Here is a tiny trained network, its code and every weight. The questions are about switching its units off for an input and a target symbol, where a switched-off unit gives its printed mean instead of its output.

import numpy as np


def w(rows, s, z=0):
    codes = np.array(rows[::2]) - 128.0
    scale = np.full(codes.shape[1], s)
    scale[-1] = z or s
    return codes * scale


def softmax(a):
    e = np.exp(a - a.max(-1, keepdims=True))
    return e / e.sum(-1, keepdims=True)


def log_softmax(a):
    a = a - a.max(-1, keepdims=True)
    return a - np.log(np.exp(a).sum(-1, keepdims=True))


def net(x, mask):
    ids = ['αβγεζηθλξπστφψ'.index(c) for c in x.split()]
    T = len(ids)
    res = E[ids] + P[:T]
    u = 0
    for l in range(3):
        r = res
        for j in range(2):
            rows = slice(3 * j, 3 * j + 3)
            q, k, v = (r @ M[l][rows].T for M in (Q, K, V))
            z = softmax(np.where(np.tri(T) > 0, q @ k.T / 3**0.5, -1e9)) @ v
            o = O[l][rows]
            res = res + np.where(mask[u + j], z, o[:, -1]) @ o[:, :-1]
        u += 2
    return log_softmax(res[-1] @ U[:, :-1].T + U[:, -1])


Q, K, V, O = {}, {}, {}, {}
E = w([
[147,131,128],'α',
[148,128,130],'β',
[143,121,142],'γ',
[150,127,131],'ε',
[188,161,206],'ζ',
[96,228,212],'η',
[56,208,142],'θ',
[94,151,62],'λ',
[153,18,115],'ξ',
[192,69,118],'π',
[204,125,174],'σ',
[47,73,96],'τ',
[190,251,43],'φ',
[224,245,125],'ψ',
],0.021)
P = w([
[63,49,202],'0',
[83,5,175],'1',
[119,42,190],'2',
[165,47,169],'3',
[191,75,153],'4',
[207,99,142],'5',
[240,119,104],'6',
[219,128,94],'7',
[214,131,71],'8',
],0.003)
Q[0] = w([
[239,139,251],'0.h1',
[194,90,111],'0.h1',
[55,84,92],'0.h1',
[134,202,104],'0.h2',
[80,102,72],'0.h2',
[233,181,82],'0.h2',
],0.012)
K[0] = w([
[157,118,170],'0.h1',
[241,68,84],'0.h1',
[101,86,110],'0.h1',
[82,146,132],'0.h2',
[77,4,73],'0.h2',
[191,166,110],'0.h2',
],0.014)
V[0] = w([
[188,167,168],'0.h1',
[207,126,254],'0.h1',
[214,89,161],'0.h1',
[247,226,126],'0.h2',
[146,139,87],'0.h2',
[111,137,128],'0.h2',
],0.0065)
O[0] = w([
[48,41,101,172],'0.h1',
[15,110,64,195],'0.h1',
[34,53,51,185],'0.h1',
[2,109,86,255],'0.h2',
[109,114,143,146],'0.h2',
[112,103,90,121],'0.h2',
],0.0081,0.0064)
Q[1] = w([
[228,34,41],'1.h1',
[153,108,44],'1.h1',
[175,5,69],'1.h1',
[182,95,103],'1.h2',
[107,124,43],'1.h2',
[186,136,109],'1.h2',
],0.011)
K[1] = w([
[193,49,146],'1.h1',
[155,51,79],'1.h1',
[122,7,103],'1.h1',
[181,106,99],'1.h2',
[118,121,82],'1.h2',
[153,88,129],'1.h2',
],0.014)
V[1] = w([
[105,79,255],'1.h1',
[105,71,52],'1.h1',
[50,140,87],'1.h1',
[85,76,88],'1.h2',
[78,77,239],'1.h2',
[117,24,238],'1.h2',
],0.0081)
O[1] = w([
[159,193,174,106],'1.h1',
[200,199,70,254],'1.h1',
[108,75,201,220],'1.h1',
[170,97,184,233],'1.h2',
[48,202,9,118],'1.h2',
[81,158,2,86],'1.h2',
],0.0083,0.0072)
Q[2] = w([
[105,247,44],'2.h1',
[107,84,148],'2.h1',
[51,148,101],'2.h1',
[46,131,76],'2.h2',
[2,103,117],'2.h2',
[128,196,166],'2.h2',
],0.0092)
K[2] = w([
[98,71,162],'2.h1',
[103,114,13],'2.h1',
[101,230,207],'2.h1',
[98,189,62],'2.h2',
[73,82,146],'2.h2',
[125,254,187],'2.h2',
],0.0069)
V[2] = w([
[171,63,134],'2.h1',
[12,177,124],'2.h1',
[74,187,97],'2.h1',
[15,115,53],'2.h2',
[100,254,31],'2.h2',
[77,227,36],'2.h2',
],0.0058)
O[2] = w([
[60,93,69,98],'2.h1',
[110,104,178,227],'2.h1',
[117,155,2,180],'2.h1',
[216,154,126,248],'2.h2',
[182,6,211,4],'2.h2',
[12,162,174,56],'2.h2',
],0.0049,0.0032)
U = w([
[125,167,124,81],'α',
[130,159,125,79],'β',
[54,215,118,138],'γ',
[123,166,118,104],'ε',
[9,105,67,1],'ζ',
[115,166,117,97],'η',
[149,216,173,180],'θ',
[242,255,156,210],'λ',
[125,211,91,171],'ξ',
[164,129,27,157],'π',
[54,131,53,57],'σ',
[119,166,104,122],'τ',
[225,67,239,144],'φ',
[94,33,179,99],'ψ',
],0.0083,0.0059)

Each question gives the input, a string of symbols that net reads in full, and the target symbol t.
The units are the heads (3 rows each of Q, K, V and O). Each row of codes is followed by its name. A weight is (code - 128) times the scale printed after its matrix; where a second scale follows, it is the last column's (O and U).
mask holds one flag per head, layer by layer. A switched-off head (its flag False) gives its mean, the last column of its rows in O, instead of its output. The means were averaged over made-up inputs and are rounded, as every weight is.
A unit's drop is (log p(t) with every unit on - log p(t) with that unit switched off) / (log p(t) with every unit on - log p(t) with every unit switched off).
The circuit of an input: a set's keep is (log p(t) with only the set's units on - log p(t) with every unit switched off) / (log p(t) with every unit on - log p(t) with every unit switched off). Starting from all 6 units, units are removed one at a time, each time the one whose removal leaves the highest keep (on an exact tie, the one counted first), for as long as the keep stays at least 0.8.
circuit, biggest first: the units of the circuit, biggest drop first
unit that matters most: the unit with the biggest drop
which heads matter: for each layer, one digit per head in row order, 1 if its drop is at least 0.15 and else 0, layers parted by /
drop when u is switched off: that unit's drop, to one decimal
input ξ η τ η π ψ ψ α, target ψ: circuit, biggest first => (0.h2; 1.h2)
input γ ξ φ φ ψ σ, target ψ: circuit, biggest first => (0.h1)
input γ ξ θ β φ β, target φ: which heads matter => 01 / 01 / 00
input ψ η η σ λ λ, target λ: which heads matter => 10 / 00 / 00
input β ξ ε ξ λ, target λ: which heads matter => 11 / 00 / 00
input τ γ λ η σ φ ξ α, target φ: circuit, biggest first => (1.h2; 0.h2)
input π τ η γ π φ γ, target φ: circuit, biggest first => (1.h2; 0.h2)
input λ λ φ α, target φ: which heads matter => 00 / 01 / 00
input ψ φ π φ ξ ψ σ, target ψ: circuit, biggest first => (0.h2; 0.h1; 1.h2)
input ψ π θ, target θ: which heads matter => 10 / 00 / 00
input ε σ ψ ψ, target ψ: which heads matter => 01 / 01 / 00
input ξ π ψ τ, target λ: which heads matter => 11 / 00 / 00
input ε π ζ β ζ α λ γ φ, target φ: which heads matter => 01 / 01 / 00
input π γ π η ζ ψ π σ ζ, target ψ: unit that matters most => 0.h2
input β φ γ, target φ: drop when 0.h1 is switched off => -0.4
input ξ λ φ η ψ γ π ξ τ, target λ: drop when 2.h1 is switched off => 0.0
input β ζ π π ε φ ε ψ, target ψ: drop when 1.h1 is switched off => 0.2
